Below is a small trained network, with its code and all its weights. Each question gives an input and a class and asks what happens when units are switched off, that is, made to give their printed mean instead of their output.

import numpy as np


def w(rows, s, z=0):
    codes = np.array(rows[::2]) - 128.0
    scale = np.full(codes.shape[1], s)
    scale[-1] = z or s
    return codes * scale


def f(y):
    return y / 2 * (1 + np.tanh(0.7978845608 * (y + 0.044715 * y**3)))


def log_softmax(a):
    a = a - a.max(-1, keepdims=True)
    return a - np.log(np.exp(a).sum(-1, keepdims=True))


def net(x, mask):
    res = np.array(x, float).reshape(1, 7) / 4 @ E
    y = f(res @ A[0][:, :-1].T + A[0][:, -1])
    res = res + np.where(mask, y, B[0][:, -1]) @ B[0][:, :-1]
    return log_softmax(res[-1] @ U[:, :-1].T + U[:, -1])


A, B = {}, {}
E = w([
[147,103,239],'x0',
[2,97,186],'x1',
[129,128,127],'x2',
[130,130,126],'x3',
[129,130,128],'x4',
[129,128,127],'x5',
[152,36,100],'x6',
],0.0089)
A[0] = w([
[125,217,147,73],'neuron 1',
[83,134,133,125],'neuron 2',
[171,125,143,134],'neuron 3',
[142,56,121,133],'neuron 4',
[125,146,134,15],'neuron 5',
[119,199,149,116],'neuron 6',
[203,199,144,7],'neuron 7',
[114,139,127,142],'neuron 8',
[95,118,135,81],'neuron 9',
[86,181,72,87],'neuron 10',
[97,228,168,134],'neuron 11',
[127,143,89,123],'neuron 12',
[180,149,126,36],'neuron 13',
[67,131,56,102],'neuron 14',
[93,120,140,45],'neuron 15',
[100,137,141,37],'neuron 16',
[174,169,119,110],'neuron 17',
[146,88,139,100],'neuron 18',
[175,120,109,62],'neuron 19',
[214,85,96,123],'neuron 20',
[164,18,142,91],'neuron 21',
[119,178,137,111],'neuron 22',
[128,47,97,88],'neuron 23',
[175,148,126,73],'neuron 24',
[161,83,151,97],'neuron 25',
[146,131,220,12],'neuron 26',
[141,138,181,83],'neuron 27',
[132,26,93,81],'neuron 28',
[115,165,30,99],'neuron 29',
[64,135,159,65],'neuron 30',
[158,140,106,149],'neuron 31',
[7,79,86,106],'neuron 32',
[153,105,205,2],'neuron 33',
[67,121,44,48],'neuron 34',
[55,72,136,22],'neuron 35',
[150,103,190,54],'neuron 36',
[100,120,116,104],'neuron 37',
[81,122,67,132],'neuron 38',
[79,113,145,56],'neuron 39',
[119,164,148,106],'neuron 40',
[158,113,186,76],'neuron 41',
[120,184,85,89],'neuron 42',
[47,120,125,104],'neuron 43',
],0.014,0.0051)
B[0] = w([
[74,178,64,181],'neuron 1',
[157,64,122,165],'neuron 2',
[106,111,120,166],'neuron 3',
[87,196,98,183],'neuron 4',
[176,172,119,107],'neuron 5',
[87,121,40,179],'neuron 6',
[214,83,115,193],'neuron 7',
[117,105,127,138],'neuron 8',
[169,76,110,140],'neuron 9',
[122,173,159,184],'neuron 10',
[89,133,37,233],'neuron 11',
[139,111,190,159],'neuron 12',
[178,45,110,157],'neuron 13',
[173,189,188,187],'neuron 14',
[178,120,112,136],'neuron 15',
[149,109,115,126],'neuron 16',
[147,19,122,187],'neuron 17',
[89,195,114,146],'neuron 18',
[163,104,119,164],'neuron 19',
[169,71,153,254],'neuron 20',
[96,182,85,218],'neuron 21',
[80,158,90,152],'neuron 22',
[81,238,66,176],'neuron 23',
[201,50,105,161],'neuron 24',
[96,169,134,163],'neuron 25',
[153,197,149,196],'neuron 26',
[133,230,179,163],'neuron 27',
[98,232,52,196],'neuron 28',
[110,205,186,234],'neuron 29',
[206,67,103,194],'neuron 30',
[131,39,164,178],'neuron 31',
[193,83,118,240],'neuron 32',
[221,217,118,180],'neuron 33',
[137,247,180,183],'neuron 34',
[199,53,99,189],'neuron 35',
[125,199,161,177],'neuron 36',
[170,121,146,131],'neuron 37',
[141,149,215,180],'neuron 38',
[214,87,93,163],'neuron 39',
[130,135,88,145],'neuron 40',
[161,255,138,175],'neuron 41',
[123,128,150,176],'neuron 42',
[218,38,116,201],'neuron 43',
],0.0059,0.0067)
U = w([
[97,105,158,251],'0',
[85,148,16,90],'1',
[166,64,147,67],'2',
[137,168,246,58],'3',
],0.012,0.014)

Each question gives the input, the list of numbers given to net, and the class t.
The units are the neurons (one row each of A and B). Each row of codes is followed by its name. A weight is (code - 128) times the scale printed after its matrix; where a second scale follows, it is the last column's (A, B and U).
mask holds one flag per neuron, in row order. A switched-off neuron (its flag False) gives its mean, the last column of its row in B, instead of its output. The means were averaged over made-up inputs and are rounded, as every weight is.
A unit's drop is (log p(t) with every unit on - log p(t) with that unit switched off) / (log p(t) with every unit on - log p(t) with every unit switched off).
The circuit of an input: a set's keep is (log p(t) with only the set's units on - log p(t) with every unit switched off) / (log p(t) with every unit on - log p(t) with every unit switched off). Starting from the 12 units with the biggest drops (on a tie, the unit counted first), units are removed one at a time, each time the one whose removal leaves the highest keep (on an exact tie, the one counted first), for as long as the keep stays at least 0.8.
circuit, biggest first: the units of the circuit, biggest drop first
most important unit: the unit with the biggest drop
k most important neurons: the k neurons with the biggest drops, biggest first
drop when u is switched off: that unit's drop, to one decimal
input [3,4,-5,-1,-8,0,-8], class 1: most important unit -> neuron 11
input [2,-7,-8,-2,2,7,-7], class 1: 3 most important neurons -> neuron 1; neuron 11; neuron 6
input [-7,6,-8,-5,5,-8,4], class 3: circuit, biggest first -> neuron 34; neuron 14
input [-1,5,-1,6,2,-3,8], class 1: circuit, biggest first -> neuron 28; neuron 23
input [-6,5,-1,2,4,-7,1], class 3: circuit, biggest first -> neuron 34; neuron 14; neuron 38
input [8,-6,-2,-5,1,-5,8], class 1: circuit, biggest first -> neuron 21; neuron 28
input [1,5,7,-2,7,1,6], class 1: 2 most important neurons -> neuron 28; neuron 23
input [0,-7,3,-1,-5,-1,8], class 1: 4 most important neurons -> neuron 28; neuron 23; neuron 21; neuron 4
input [-7,8,-2,6,5,1,-6], class 2: 3 most important neurons -> neuron 43; neuron 32; neuron 30
input [5,0,-1,-3,-7,2,4], class 3: 2 most important neurons -> neuron 11; neuron 6
input [-6,4,-3,0,0,5,5], class 3: drop when neuron 14 is switched off -> 0.3
input [7,8,-8,0,-1,6,7], class 2: drop when neuron 39 is switched off -> 0.5
input [-8,3,-6,1,4,-7,7], class 3: drop when neuron 38 is switched off -> 0.3
input [2,-8,3,7,-1,8,-4], class 2: most important neuron -> neuron 7
